Here is a tiny trained network, its code and every weight. The questions are about switching its units off for an input and a target symbol, where a switched-off unit gives its printed mean instead of its output.

import numpy as np


def w(rows, s, z=0):
    codes = np.array(rows[::2]) - 128.0
    scale = np.full(codes.shape[1], s)
    scale[-1] = z or s
    return codes * scale


def f(y):
    return np.maximum(y, 0)


def softmax(a):
    e = np.exp(a - a.max(-1, keepdims=True))
    return e / e.sum(-1, keepdims=True)


def log_softmax(a):
    a = a - a.max(-1, keepdims=True)
    return a - np.log(np.exp(a).sum(-1, keepdims=True))


def net(x, mask):
    ids = ['γδεζηλμπτ'.index(c) for c in x.split()]
    T = len(ids)
    res = E[ids] + P[:T]
    r = res
    for j in range(3):
        rows = slice(3 * j, 3 * j + 3)
        q, k, v = (r @ M[0][rows].T for M in (Q, K, V))
        z = softmax(np.where(np.tri(T) > 0, q @ k.T / 3**0.5, -1e9)) @ v
        o = O[0][rows]
        res = res + np.where(mask[j], z, o[:, -1]) @ o[:, :-1]
    y = f(res @ A[0][:, :-1].T + A[0][:, -1])
    res = res + np.where(mask[3:7], y, B[0][:, -1]) @ B[0][:, :-1]
    return log_softmax(res[-1] @ U[:, :-1].T + U[:, -1])


Q, K, V, O, A, B = {}, {}, {}, {}, {}, {}
E = w([
[97,159,5,165],'γ',
[107,100,136,168],'δ',
[97,182,63,103],'ε',
[99,110,151,135],'ζ',
[102,111,113,133],'η',
[94,115,214,138],'λ',
[98,114,158,131],'μ',
[81,143,207,86],'π',
[97,116,162,131],'τ',
],0.028)
P = w([
[5,33,160,116],'0',
[35,219,196,201],'1',
[55,74,132,138],'2',
[72,214,175,196],'3',
[99,67,102,143],'4',
[113,213,128,129],'5',
[132,175,199,209],'6',
[137,106,131,134],'7',
[49,198,139,146],'8',
],0.012)
Q[0] = w([
[115,90,131,92],'H0',
[41,84,182,174],'H0',
[170,71,144,113],'H0',
[144,33,132,85],'H1',
[2,115,177,166],'H1',
[144,191,96,116],'H1',
[177,111,77,75],'H2',
[142,121,88,150],'H2',
[106,173,168,96],'H2',
],0.021)
K[0] = w([
[170,131,140,192],'H0',
[210,148,130,120],'H0',
[74,184,156,190],'H0',
[146,177,151,198],'H1',
[249,121,137,114],'H1',
[23,51,111,144],'H1',
[40,131,155,108],'H2',
[70,124,115,176],'H2',
[129,145,181,115],'H2',
],0.017)
V[0] = w([
[91,158,113,120],'H0',
[163,58,139,95],'H0',
[105,150,205,78],'H0',
[134,137,81,95],'H1',
[141,95,103,248],'H1',
[177,28,167,136],'H1',
[123,171,144,152],'H2',
[183,131,115,151],'H2',
[135,102,95,212],'H2',
],0.017)
O[0] = w([
[106,198,148,56,200],'H0',
[126,140,123,152,54],'H0',
[65,154,83,119,220],'H0',
[99,189,198,211,47],'H1',
[87,9,151,118,83],'H1',
[171,53,50,162,92],'H1',
[142,68,104,92,181],'H2',
[122,96,127,81,7],'H2',
[135,162,149,109,106],'H2',
],0.013)
A[0] = w([
[7,94,194,133,170],'N0',
[128,51,1,167,115],'N1',
[28,49,59,125,26],'N2',
[130,164,62,131,2],'N3',
],0.0092,0.0084)
B[0] = w([
[211,77,64,215,249],'N0',
[203,118,97,59,213],'N1',
[123,100,150,82,220],'N2',
[216,81,255,146,184],'N3',
],0.0095,0.018)
U = w([
[155,111,217,103,52],'γ',
[139,90,137,151,136],'δ',
[199,159,135,184,69],'ε',
[126,130,81,163,157],'ζ',
[153,127,56,254,147],'η',
[75,113,129,67,3],'λ',
[133,132,86,151,102],'μ',
[57,177,74,117,237],'π',
[110,133,66,164,164],'τ',
],0.0078,0.0053)

Each question gives the input, a string of symbols that net reads in full, and the target symbol t.
The units are the heads (3 rows each of Q, K, V and O) and the neurons (one row each of A and B). Each row of codes is followed by its name. A weight is (code - 128) times the scale printed after its matrix; where a second scale follows, it is the last column's (O, A, B and U).
mask holds one flag per unit, heads first, then neurons. A switched-off unit (its flag False) gives its mean, the last column of its rows in O or B, instead of its output. The means were averaged over made-up inputs and are rounded, as every weight is.
A unit's drop is (log p(t) with every unit on - log p(t) with that unit switched off) / (log p(t) with every unit on - log p(t) with every unit switched off).
The circuit of an input: a set's keep is (log p(t) with only the set's units on - log p(t) with every unit switched off) / (log p(t) with every unit on - log p(t) with every unit switched off). Starting from all 7 units, units are removed one at a time, each time the one whose removal leaves the highest keep (on an exact tie, the one counted first), for as long as the keep stays at least 0.8.
circuit, biggest first: the units of the circuit, biggest drop first
unit that matters most: the unit with the biggest drop
top k neurons: the k neurons with the biggest drops, biggest first
heads that matter: for each layer, one digit per head in row order, 1 if its drop is at least 0.15 and else 0, layers parted by /
input δ γ π γ ζ π ε δ π, target δ: circuit, biggest first => [H1, N2, N0]
input λ ε τ λ ε π, target ε: unit that matters most => H1
input ε δ ζ, target δ: circuit, biggest first => [H1, N0, N2]
input π π δ λ δ ε π, target ε: circuit, biggest first => [N0, H1]
input γ δ π, target δ: circuit, biggest first => [H1, N0]
input ε γ μ, target γ: heads that matter => 101
input δ ζ ε η, target ε: circuit, biggest first => [H1, N0]
input γ π π δ π τ, target π: heads that matter => 010
input λ π τ π ε δ, target ε: circuit, biggest first => [H1, H0, N0]
input τ π ε γ δ δ λ π δ, target π: heads that matter => 001
input ε π δ π π π ε π η, target π: circuit, biggest first => [N0, H1]
input π ζ π ε δ π γ η ζ, target η: circuit, biggest first => [H1, N0]
input λ η η δ γ ε δ η, target δ: heads that matter => 110
input π δ γ ε τ γ δ, target γ: circuit, biggest first => [H0]
input λ π π, target π: heads that matter => 010
input δ η η, target η: heads that matter => 011
input η δ λ τ, target λ: circuit, biggest first => [H1, N0, H2]
input λ π τ δ δ, target δ: circuit, biggest first => [H1, N0, N2]
input δ π η η τ, target η: circuit, biggest first => [N0, H1, N1]
input γ δ γ π μ π ε δ ε, target η: unit that matters most => H1
input δ π π γ, target λ: heads that matter => 010
input λ π π η γ π μ, target π: top 2 neurons => [N3, N0]
input ε π δ δ ε π δ τ, target δ: heads that matter => 110
